How the points are linked:
Q995: x>Q243, l>Q473, e>Q706
Q879: x>Q124, l>Q599, e>Q970
Q62: x>Q760, l>Q322, e>Q306
Q704: x>Q287, l>Q970, e>Q612
Q305: x>Q473, l>Q60, e>Q739
Q746: x>Q110, l>Q295, e>Q531
Q623: x>Q514, l>Q442, e>Q473
Q599: x>Q879, l>Q620, e>Q852
Q197: x>Q688, l>Q614, e>Q322
Q111: x>Q107, l>Q247, e>Q32
Q875: x>Q620, l>Q593, e>Q107
Q473: x>Q995, l>Q305, e>Q669
Q970: x>Q704, l>Q852, e>Q425
Q124: x>Q247, l>Q879, e>Q704
Q246: x>Q939, l>Q136, e>Q110
Q620: x>Q599, l>Q875, e>Q679
Q514: x>Q677, l>Q623, e>Q995
Q60: x>Q305, l>Q805, e>Q794
Q322: x>Q62, l>Q939, e>Q754
Q593: x>Q875, l>Q706, e>Q111
Q614: x>Q197, l>Q612, e>Q939
Q794: x>Q739, l>Q345, e>Q599
Q411: x>Q805, l>Q677, e>Q636
Q939: x>Q322, l>Q246, e>Q278
Q136: x>Q246, l>Q854, e>Q746
Q636: x>Q345, l>Q243, e>Q875
Q706: x>Q593, l>Q669, e>Q247
Q107: x>Q679, l>Q111, e>Q89
Q345: x>Q794, l>Q636, e>Q620
Q854: x>Q136, l>Q300, e>Q295
Q852: x>Q970, l>Q679, e>Q115
Q32: x>Q89, l>Q287, e>Q197
Q612: x>Q614, l>Q425, e>Q246
Q278: x>Q754, l>Q110, e>Q623
Q243: x>Q636, l>Q995, e>Q593
Q754: x>Q306, l>Q278, e>Q514
Q247: x>Q111, l>Q124, e>Q287
Q739: x>Q669, l>Q794, e>Q879
Q89: x>Q172, l>Q32, e>Q688
Q760: x>Q295, l>Q62, e>Q621
Q679: x>Q852, l>Q107, e>Q172
Q840: x>Q531, l>Q621, e>Q805
Q115: x>Q425, l>Q172, e>Q854
Q688: x>Q300, l>Q197, e>Q62
Q442: x>Q623, l>Q531, e>Q305
Q306: x>Q621, l>Q754, e>Q677
Q287: x>Q32, l>Q704, e>Q614
Q425: x>Q612, l>Q115, e>Q136
Q669: x>Q706, l>Q739, e>Q124
Q110: x>Q278, l>Q746, e>Q442
Q300: x>Q854, l>Q688, e>Q760
Q621: x>Q840, l>Q306, e>Q411
Q172: x>Q115, l>Q89, e>Q300
Q805: x>Q60, l>Q411, e>Q345
Q531: x>Q442, l>Q840, e>Q60
Q677: x>Q411, l>Q514, e>Q243
Q295: x>Q746, l>Q760, e>Q840

The rows follow the links: the fewer symbols apart two points are, the more alike their rows tend to be.

Each row is also shifted at random along 7 hidden directions that mean nothing.

Rows with their points:
-610 151 50 219 -304 124 29 116 -455 -44 117 -522 -6 184 -288 141 422 133 435 6 83 -114 364 107 334 -297 24 246 124 -8 -198 102 -336 198 29 -549 205 -545 -139 286 121 321 -21; point Q300
-294 -305 92 -80 324 -90 -5 -135 -62 -144 -198 262 285 -237 51 240 32 369 339 156 305 249 -36 -90 -121 67 -142 57 -253 192 -339 382 -105 -107 420 -200 -571 276 -566 -60 52 35 130; point Q875
327 -11 -65 107 301 233 -9 136 398 5 293 283 -441 -97 132 -352 -44 -179 458 -119 -233 434 -279 279 -160 -110 221 -234 -32 95 338 611 458 -167 -103 719 138 74 373 -260 -574 -957 -23; point Q60
190 -183 1 -561 393 283 3 20 216 -77 -197 414 -72 -217 87 -144 -113 262 406 120 1 120 -105 141 -187 99 154 -178 -88 176 22 176 284 -169 159 184 -45 227 -26 -254 -441 -612 101; point Q243
526 167 53 100 -138 168 3 79 -185 129 -144 -79 255 141 -255 147 46 -47 0 -127 -24 108 130 1 138 -202 141 251 108 174 -205 24 -201 90 -165 -214 -40 -83 2 144 107 192 -182; point Q688
-223 -126 37 514 -128 -624 -14 -294 419 116 505 287 7 -32 163 184 -337 -362 -549 -130 -59 131 -99 -486 70 31 -497 69 -302 11 380 -12 -212 8 96 375 -460 225 -78 82 308 269 -131; point Q107
-364 -231 33 477 117 -397 0 -314 11 45 -9 -191 -14 -249 242 193 281 20 -214 -21 200 86 -291 -288 -205 232 -335 -126 -211 -212 -18 -82 -94 -211 213 69 168 150 -256 -18 221 391 114; point Q620
427 -159 79 98 36 26 18 -278 392 239 424 -14 -365 -246 116 145 -46 -74 -132 -184 -75 9 -125 -375 30 106 -314 -196 -225 6 512 -420 -58 -114 132 306 703 -124 113 -51 -296 -11 -80; point Q247
-292 107 -174 -83 -158 -669 -1 43 -227 -263 -678 -147 266 183 267 -208 221 -166 -657 252 -33 -474 -194 146 -325 317 114 -78 241 -458 -268 -253 163 -45 -260 -89 -297 349 169 -78 667 501 197; point Q531
-156 -98 -87 281 187 -343 -32 6 96 -193 28 98 -59 -62 304 -169 -92 -119 -188 61 56 139 -290 118 -276 197 -22 -176 -66 -202 -26 341 289 -116 6 346 -395 323 4 -191 148 -112 181; point Q473
-201 -243 4 80 253 -173 -33 -118 -9 -170 -5 99 133 -189 235 79 -268 165 -280 118 295 63 -170 -81 -212 311 -196 -130 -185 -131 -179 43 94 -75 269 6 -423 308 -383 -126 172 173 228; point Q739
552 248 -31 -235 -106 390 -13 278 -174 -19 -53 -77 32 212 -197 -140 -171 -24 18 -33 -96 -107 176 271 123 -129 324 83 243 53 -90 -57 85 166 -252 -127 63 -178 202 21 -96 -117 -68; point Q760
-883 228 -60 -76 -319 -205 67 89 -37 65 -328 18 12 289 -246 -127 689 -149 606 43 -373 -58 191 132 183 -446 197 243 195 160 16 336 -181 5 -217 -85 34 -190 327 217 41 -204 -211; point Q322
738 208 -10 -184 -131 -24 33 175 -268 -74 -546 -15 316 205 -229 71 421 9 341 25 -120 -18 147 219 45 -267 358 268 209 205 -336 251 -145 46 -213 -296 -177 -52 132 35 158 106 -135; point Q246
936 260 -80 -118 -106 -20 42 265 102 -93 -184 68 -201 236 -87 -235 455 -251 585 -50 -437 53 7 408 12 -368 465 76 217 163 141 516 160 -27 -367 262 124 -156 609 -131 -207 -514 -169; point Q746
789 -101 134 -253 71 167 18 -159 136 150 11 213 137 -136 -118 298 -175 131 10 -88 49 62 93 -284 96 -7 -122 82 -175 286 58 -251 -225 1 161 -117 63 10 -162 0 -144 98 -144; point Q970
1030 -248 112 -280 267 -38 34 -219 52 -68 -335 32 -28 -318 115 250 464 313 436 47 100 39 -147 -102 -193 121 -13 -116 -197 133 -37 -17 -39 -247 277 -97 392 57 -124 -226 -211 49 74; point Q599
848 277 -25 361 -212 10 -24 290 1 -84 399 7 -67 298 -152 -77 -198 -335 114 -179 -188 223 148 259 218 -354 227 221 128 150 77 557 2 205 -284 183 -396 -198 286 35 35 -186 -183; point Q939
-314 221 -71 453 -64 542 -56 311 -408 -47 468 -583 -208 132 -39 -255 -364 -53 -276 -99 189 19 58 362 100 53 157 -101 233 -339 -144 -10 235 206 -203 -60 242 -346 20 79 -29 1 168; point Q754
98 -38 -94 -506 82 -56 12 87 322 -179 13 269 -305 -6 209 -317 -119 -38 86 152 -214 -239 -68 183 -126 135 122 -250 34 -79 329 -50 358 -48 -42 315 57 88 340 -237 -268 -487 113; point Q805
-375 263 -93 32 -221 115 -1 183 -90 94 -22 -118 7 237 -109 -219 -79 -211 -234 -42 -163 -128 92 131 100 -95 166 60 246 -104 11 -144 53 117 -323 16 85 -104 272 132 76 -39 -80; point Q295

From each start, follow one symbol. Which point do you reach?
Answer with the point's name.
start 323 -171 142 75 -157 -263 30 -133 -171 -305 469 -384 -214 -73 26 384 269 280 425 95 227 -254 317 -100 284 -62 -291 73 -221 -10 85 56 -368 158 423 -476 69 -501 -335 57 105 515 140
x	Q970
start -82 5 -85 477 63 -12 -28 149 -257 -299 319 -544 -348 -20 276 -229 35 -11 -93 39 191 -33 -182 350 -155 212 57 -279 88 -465 -58 212 329 -2 -19 97 197 -183 26 -149 57 46 333
x	Q805
start -231 -114 -84 -386 -10 -442 29 2 141 -386 -35 8 -330 -12 307 -200 270 56 219 279 -110 -425 -41 190 -120 166 -4 -244 -8 -229 238 29 219 -59 118 71 31 -32 188 -204 0 -126 240
x	Q473
start -153 -227 115 -570 278 473 20 -229 448 359 53 523 -61 -311 -99 86 -305 218 179 -54 -53 127 5 -371 37 53 -179 -110 -230 348 316 -399 -22 -135 258 167 357 130 -105 -25 -604 -475 -145
l	Q599
start -626 -46 -63 -605 65 285 -12 208 -44 -283 141 57 -195 25 49 -284 -340 266 163 269 69 -320 206 297 59 133 100 -156 98 -102 30 -80 272 150 125 -157 -108 -121 -51 -106 -230 -347 250
e	Q243
start 918 -32 161 166 14 351 -7 -17 147 112 650 2 -215 -80 -177 242 -234 21 372 -237 16 291 202 -121 300 -246 -98 108 -198 316 257 195 -190 117 157 45 171 -349 -70 34 -375 -168 -169
l	Q704
start -234 -208 151 -257 29 212 9 -111 309 -3 759 263 -288 -134 -90 179 -405 217 429 4 54 28 341 -221 373 -118 -332 36 -306 303 397 33 -195 152 439 -48 -81 -299 -267 66 -413 -265 -35
x	Q107
start 93 -209 -64 -183 172 -782 54 -251 235 -172 -742 249 46 -158 357 -11 767 -30 197 202 -162 -94 -408 -54 -448 157 3 -173 -102 -80 -1 196 118 -395 48 246 -49 465 156 -267 185 -8 104
e	Q620
start -514 -5 67 788 -38 -304 -9 -226 -35 360 -191 55 425 -24 -143 301 269 -210 -182 -230 49 522 -182 -376 -40 -196 -201 289 -126 153 -251 280 -367 -139 -45 69 -303 282 -242 252 380 355 -259
e	Q197
start 63 238 8 -209 -75 569 -2 133 28 396 -160 190 198 139 -374 -62 -223 -94 -49 -181 -202 158 141 -30 163 -243 228 187 184 282 -37 -212 -60 86 -290 6 168 -24 191 173 -236 -290 -307
x	Q246
start -263 -198 1 -247 249 158 4 -30 217 -101 193 144 -342 -208 150 -138 4 173 428 91 16 50 -74 103 -79 88 -28 -235 -124 12 206 160 233 -105 221 215 180 -25 -1 -183 -421 -497 139
e	Q875
start -374 173 -113 214 92 102 -2 178 -255 75 -643 -60 229 111 -80 -221 440 -96 155 -14 -88 269 -225 306 -256 -124 388 45 271 -36 -409 386 185 -157 -323 87 -23 219 165 6 90 -218 -24
x	Q621
start -364 270 -91 832 112 584 -63 287 -180 272 163 -215 -33 111 -186 -293 -69 -274 55 -317 -31 682 -221 329 -54 -248 332 35 221 -19 -216 599 257 -38 -396 380 106 -19 164 95 -181 -492 -115
l	Q110
start 438 -201 16 225 331 36 -16 -70 -22 -152 78 -153 -166 -265 251 25 75 159 108 7 230 184 -276 92 -248 219 -30 -246 -141 -138 -77 206 210 -174 191 134 171 78 -164 -228 -123 -55 224
l	Q345
start -445 -192 21 576 182 -123 -38 -153 348 66 652 138 -312 -204 222 -36 -276 -168 -71 -143 61 394 -244 -174 -60 49 -313 -171 -275 -45 342 333 127 -108 178 542 -105 103 -87 -59 -162 -279 33
x	Q593
start -557 -287 34 -177 190 -186 9 -292 -2 29 -342 22 137 -274 171 151 155 247 -181 144 204 -127 -176 -280 -216 332 -257 -153 -158 -121 -120 -389 -58 -191 277 -151 127 262 -325 -49 100 288 149
l	Q706
